Here is a tiny trained network, its code and every weight. The questions are about switching its units off for an input and a class, where a switched-off unit gives its printed mean instead of its output.

import numpy as np


def w(rows, s, z=0):
    codes = np.array(rows[::2]) - 128.0
    scale = np.full(codes.shape[1], s)
    scale[-1] = z or s
    return codes * scale


def f(y):
    return np.maximum(y, 0)


def log_softmax(a):
    a = a - a.max(-1, keepdims=True)
    return a - np.log(np.exp(a).sum(-1, keepdims=True))


def net(x, mask):
    res = np.array(x, float).reshape(1, 8) / 4 @ E
    y = f(res @ A[0][:, :-1].T + A[0][:, -1])
    res = res + np.where(mask, y, B[0][:, -1]) @ B[0][:, :-1]
    return log_softmax(res[-1] @ U[:, :-1].T + U[:, -1])


A, B = {}, {}
E = w([
[123,144,49,152,157,195,168],'x0',
[255,102,177,149,178,155,118],'x1',
[157,200,106,238,84,112,53],'x2',
[127,128,122,129,140,122,120],'x3',
[134,124,133,126,110,134,143],'x4',
[123,166,162,186,176,40,216],'x5',
[129,124,121,127,130,121,127],'x6',
[86,31,139,214,124,144,126],'x7',
],0.01)
A[0] = w([
[87,105,194,91,131,113,107,132],'neuron 1',
[145,52,134,158,110,133,135,147],'neuron 2',
[143,73,82,110,87,148,63,115],'neuron 3',
[86,43,144,209,135,149,101,55],'neuron 4',
[91,40,116,169,115,121,110,93],'neuron 5',
[116,87,102,106,102,163,44,86],'neuron 6',
[101,150,159,171,134,109,39,128],'neuron 7',
[92,174,101,95,90,104,129,104],'neuron 8',
[179,196,102,34,123,100,126,80],'neuron 9',
[134,172,119,189,61,126,92,73],'neuron 10',
[82,137,83,136,134,174,154,143],'neuron 11',
[113,112,148,80,142,129,169,54],'neuron 12',
[128,130,88,150,160,169,156,204],'neuron 13',
[98,157,143,138,147,86,173,96],'neuron 14',
[129,198,139,148,118,140,85,107],'neuron 15',
[146,210,121,101,112,122,125,69],'neuron 16',
[106,61,139,63,145,125,171,77],'neuron 17',
[112,56,117,144,141,114,132,84],'neuron 18',
[250,121,146,116,141,136,142,91],'neuron 19',
[130,146,79,135,178,152,124,191],'neuron 20',
[145,169,112,190,65,106,100,80],'neuron 21',
[66,110,98,106,88,94,99,133],'neuron 22',
[131,150,184,173,166,125,168,86],'neuron 23',
[122,116,179,103,103,74,83,250],'neuron 24',
[162,138,95,63,95,166,93,97],'neuron 25',
[96,140,112,119,146,126,88,117],'neuron 26',
[68,107,112,130,97,125,143,89],'neuron 27',
[57,165,100,97,90,105,147,98],'neuron 28',
[110,107,157,79,116,203,75,85],'neuron 29',
[150,165,68,190,119,136,106,99],'neuron 30',
[185,76,139,134,185,163,109,140],'neuron 31',
[74,89,147,93,179,139,129,116],'neuron 32',
[155,101,136,122,111,172,94,122],'neuron 33',
[139,100,124,56,167,110,141,95],'neuron 34',
],0.013)
B[0] = w([
[162,179,145,92,62,135,164,184],'neuron 1',
[89,157,160,108,117,150,112,196],'neuron 2',
[123,130,146,157,159,93,191,194],'neuron 3',
[32,150,162,120,181,189,103,195],'neuron 4',
[66,231,163,121,178,191,109,193],'neuron 5',
[103,90,97,181,180,81,214,187],'neuron 6',
[178,86,128,73,91,166,146,189],'neuron 7',
[103,162,120,158,111,100,89,171],'neuron 8',
[30,168,208,161,218,245,102,183],'neuron 9',
[174,55,102,73,160,145,107,177],'neuron 10',
[188,197,143,105,54,120,136,183],'neuron 11',
[159,44,117,91,150,138,117,152],'neuron 12',
[191,213,158,99,74,152,200,204],'neuron 13',
[152,111,123,206,202,91,174,164],'neuron 14',
[145,55,118,102,122,143,131,164],'neuron 15',
[68,140,193,99,199,178,131,156],'neuron 16',
[167,49,69,95,169,186,104,189],'neuron 17',
[108,132,172,132,166,176,107,162],'neuron 18',
[67,184,2,170,120,86,34,181],'neuron 19',
[170,152,183,131,43,127,152,189],'neuron 20',
[183,16,94,47,206,166,125,177],'neuron 21',
[122,129,85,177,68,106,112,198],'neuron 22',
[80,74,99,207,164,86,167,159],'neuron 23',
[194,229,173,128,38,152,192,253],'neuron 24',
[120,143,146,169,171,94,166,177],'neuron 25',
[82,109,123,152,96,95,148,148],'neuron 26',
[101,134,90,146,102,110,70,167],'neuron 27',
[102,131,49,182,122,91,41,186],'neuron 28',
[131,88,151,174,171,78,186,182],'neuron 29',
[146,89,117,90,126,163,147,174],'neuron 30',
[127,158,93,164,29,74,28,199],'neuron 31',
[199,39,57,107,123,156,115,185],'neuron 32',
[112,133,107,180,140,79,158,174],'neuron 33',
[189,85,89,99,129,198,120,170],'neuron 34',
],0.0077,0.015)
U = w([
[205,37,87,46,170,189,103,92],'0',
[63,182,189,105,203,235,97,96],'1',
[123,147,39,149,95,79,23,83],'2',
[158,110,129,169,213,48,254,96],'3',
[179,160,149,89,93,144,159,245],'4',
[182,161,154,94,92,144,158,230],'5',
[214,191,165,86,41,173,194,43],'6',
],0.009,0.013)

Each question gives the input, the list of numbers given to net, and the class t.
The units are the neurons (one row each of A and B). Each row of codes is followed by its name. A weight is (code - 128) times the scale printed after its matrix; where a second scale follows, it is the last column's (A, B and U).
mask holds one flag per neuron, in row order. A switched-off neuron (its flag False) gives its mean, the last column of its row in B, instead of its output. The means were averaged over made-up inputs and are rounded, as every weight is.
A unit's drop is (log p(t) with every unit on - log p(t) with that unit switched off) / (log p(t) with every unit on - log p(t) with every unit switched off).
The circuit of an input: a set's keep is (log p(t) with only the set's units on - log p(t) with every unit switched off) / (log p(t) with every unit on - log p(t) with every unit switched off). Starting from the 12 units with the biggest drops (on a tie, the unit counted first), units are removed one at a time, each time the one whose removal leaves the highest keep (on an exact tie, the one counted first), for as long as the keep stays at least 0.8.
units of the circuit, in order: the units of the circuit, biggest drop first
top k neurons: the k neurons with the biggest drops, biggest first
drop when u is switched off: that unit's drop, to one decimal
input [-1,4,-8,5,4,0,2,-7], class 0: top 2 neurons : [neuron 34; neuron 17]
input [-6,-7,2,-8,-7,8,6,-4], class 3: units of the circuit, in order : [neuron 14]
input [-8,-8,8,3,5,-5,-6,4], class 0: top 2 neurons : [neuron 21; neuron 10]
input [-7,5,-5,-4,1,8,-4,-4], class 3: top 3 neurons : [neuron 23; neuron 14; neuron 13]
input [3,-6,1,1,0,4,-8,-8], class 1: top 2 neurons : [neuron 9; neuron 16]
input [-3,8,-7,0,2,-6,1,3], class 2: top 2 neurons : [neuron 31; neuron 19]
input [-4,-7,6,4,2,-7,-6,7], class 1: top 4 neurons : [neuron 5; neuron 4; neuron 31; neuron 32]
input [-8,7,-3,7,-3,-8,-2,1], class 3: top 3 neurons : [neuron 29; neuron 6; neuron 3]
input [-2,1,6,-4,-2,-8,6,2], class 3: units of the circuit, in order : [neuron 6; neuron 3]
input [8,0,-8,1,7,-6,-7,-7], class 0: top 4 neurons : [neuron 17; neuron 24; neuron 34; neuron 12]
input [5,7,5,7,0,2,-3,6], class 2: top 3 neurons : [neuron 31; neuron 19; neuron 24]
input [4,-3,-1,8,-6,6,-3,-5], class 3: top 3 neurons : [neuron 14; neuron 24; neuron 5]
input [8,-7,1,6,3,-2,5,1], class 6: top 4 neurons : [neuron 13; neuron 11; neuron 20; neuron 19]
input [0,5,-7,-7,-2,2,-3,2], class 0: units of the circuit, in order : [neuron 17]
input [-7,-2,6,3,-4,6,1,7], class 1: top 2 neurons : [neuron 4; neuron 5]
input [3,6,1,-2,0,-7,6,7], class 1: top 2 neurons : [neuron 4; neuron 5]
input [0,0,8,5,-1,3,5,2], class 0: drop when neuron 16 is switched off : 0.0
input [-2,-1,8,-6,-4,-4,6,4], class 0: drop when neuron 21 is switched off : 0.1
input [-4,8,5,-7,3,2,6,-1], class 2: drop when neuron 19 is switched off : 0.7
input [1,-2,3,2,0,-1,1,6], class 1: units of the circuit, in order : [neuron 4]
